Q:
[[ 1.84 -0.68  1.88 -1.27 -1.90]
 [ 2.12 -0.27  2.18 -0.82 -1.57]]
A: -1.90, 2.12

Q:
[[-0.140  0.021  0.142  0.142]
 [ 0.213  0.186  0.138  0.192]
 [-0.179 -0.004  0.126  0.126]]
A: 0.142, -0.179

Q: [  2.911 -15.577  10.364 -17.393   4.651  12.895]
A: 12.895, 2.911

Q:
[[-0.06 -0.04 -0.11  0.11 -0.05  0.13]
 [-0.12  0.00 -0.12  0.10 -0.05  0.09]
 [-0.11 -0.01 -0.03 -0.17  0.05 -0.16]]
A: 0.13, -0.11

Q: [ 10.383  10.876   5.973 -13.271 -14.512]
A: -14.512, 10.383

Q: [ 12.19  -0.84  -4.00 -12.33]
A: -12.33, 12.19
---
Q: ((4.062, -3.136, -6.945, -2.861, -1.966, -7.975, -2.203), (14.283, -5.649, -14.654, -4.467, -3.710, -17.991, -6.356))
A: -6.945
Q: (132.01, 155.74, 9.33, 101.91, -109.31, -175.12, -68.55)
A: 9.33
Q: ((20.53, 5.89, -16.77, 3.27), (11.77, -1.88, -8.16, 7.24), (-3.09, 6.32, 13.60, 2.16))
A: -16.77
Q: (-81.9, 92.5, -115.9, -178.7)
A: -115.9
Q: (1.56, -1.47, -0.47, -1.66, -0.60)
A: -0.47
Q: (-105.30, -162.29, 118.80, 75.14)
A: 118.80
Q: (-0.05, 0.12, -0.14, 0.06, 0.02, -0.03, -0.12)
A: -0.14
Q: (-0.81, -0.48, -1.86, 1.33, 1.10, -1.43)
A: -1.86
Q: (0.194, -0.071, -0.136, 0.014, 0.132, -0.113, 0.021)
A: -0.136
---
[[-12.7 -25.5  -4.9 -57.9 -18.9  15.9]
 [  0.8 -16.1 -15.9 -56.4 -30.6  11.7]
 [-38.3 -25.9   8.0   8.3  48.6  -0.3]] => -12.7

[[ -9.7   8.7   3.2  62.3]
 [-10.5   9.0   3.9  64.7]
 [ 17.6  -0.3   4.7 -52.0]] => -9.7

[[-38.8 -44.2 -19.7  -5.4 -35.6  -8.1]
 [-32.0 -53.5  -6.9   0.7 -32.0 -14.2]
 [-15.6 -75.2  23.7  15.0 -25.1 -27.1]] => -38.8

[[ 27.0  16.1   2.6 -28.2  13.1  30.2]
 [ 45.8  -9.5  -7.3  15.1  37.5 -38.3]
 [ 23.9 -33.4  -8.2   3.0  35.5 -70.6]] => 27.0

[[-44.4  33.3  29.2 -30.2 -30.9]
 [-28.4  38.2  36.4 -36.0 -34.3]
 [ 64.5 -69.1 -57.5  61.1  66.9]] => -44.4

[[-58.0 -57.7  45.6  43.8]
 [-52.0 -61.8  49.3  43.2]
 [-60.2 -63.8  52.6  47.5]] => -58.0

[[-24.7 -31.9  33.5 -44.1]
 [ 40.0  48.5 -28.7  62.2]
 [-29.5 -37.9  36.6 -51.5]] => -24.7

[[-12.9   0.8  -7.0   0.2   6.6]
 [-44.8  -1.5  14.2   5.1 -14.8]
 [-58.0  -0.4   9.2 -12.8 -10.2]] => -12.9

[[  3.9 -31.3  11.4  56.6 -50.5]
 [  4.1 -29.5  11.0  54.0 -47.6]
 [  3.7 -34.5  11.9  60.9 -54.9]] => 3.9

[[  7.4  -5.8 -48.7 -66.6]
 [ -6.2  31.5 -52.1  -7.4]
 [-20.1   9.2 -13.6  -0.3]] => 7.4
---
[9341 1435 4805 9896 7675 6871 8597] Out: 4805

[[2 4 2 5 7]
 [4 8 4 6 8]
 [7 3 6 5 6]] Out: 6

[-761   -3 -465  644] Out: -465

[[51 92  7 44]
 [48 91  8 42]] Out: 8

[ 34  23 -30 -35  30 -22 -31] Out: -30

[ 29  26  22 -47] Out: 22
---
[1.32, -0.74, 0.56, -0.98, 1.41]	-0.74
[[2.9, 7.0, -8.9, -12.9, 6.1, -1.3, 20.1], [-19.1, -6.5, -12.6, -1.0, 3.6, 8.0, 20.1], [9.2, 2.9, -5.2, -17.6, -6.3, -15.4, 20.1]]	7.0
[[-63.63, 204.71, -162.92, -122.27, -74.77, -170.53, -179.36], [-226.29, -108.69, -125.01, 29.80, -75.46, -43.49, -84.78]]	204.71
[0.191, 0.043, 0.164, -0.109, -0.043, -0.183]	0.043
[[-12.1, -11.5, -11.6, 12.8, 13.6, 12.7, 14.6], [7.8, 11.4, 8.8, -12.5, -14.8, -17.6, -16.3]]	-11.5
[-11.0, -18.4, 17.7, -16.4, -12.9, -7.8, -5.0]	-18.4
---
[ 59.9  63.3  64.9  61.4 -59.2] out 64.9

[[ 24.2  -6.9  51.9   6.3]
 [ -2.9 -11.0  64.5   7.3]
 [ 25.6 -21.0  21.8  12.1]] out -21.0

[-62.3 -73.6  63.0 -61.1] out -73.6

[[ 49.0   1.4  -5.5  11.8  38.1 -60.0]
 [ 14.8  -6.1 -15.5 -38.3  36.6  61.9]
 [ -5.9  -1.5  17.9  36.3 -35.6 -66.3]] out 36.3

[ 24.3 -65.8 -15.9  76.9  40.5  71.1   6.7] out 40.5

[[  5.0 -45.2 -54.3  70.8  24.2]
 [ 29.3 -40.5  15.7  16.4  19.0]] out 15.7
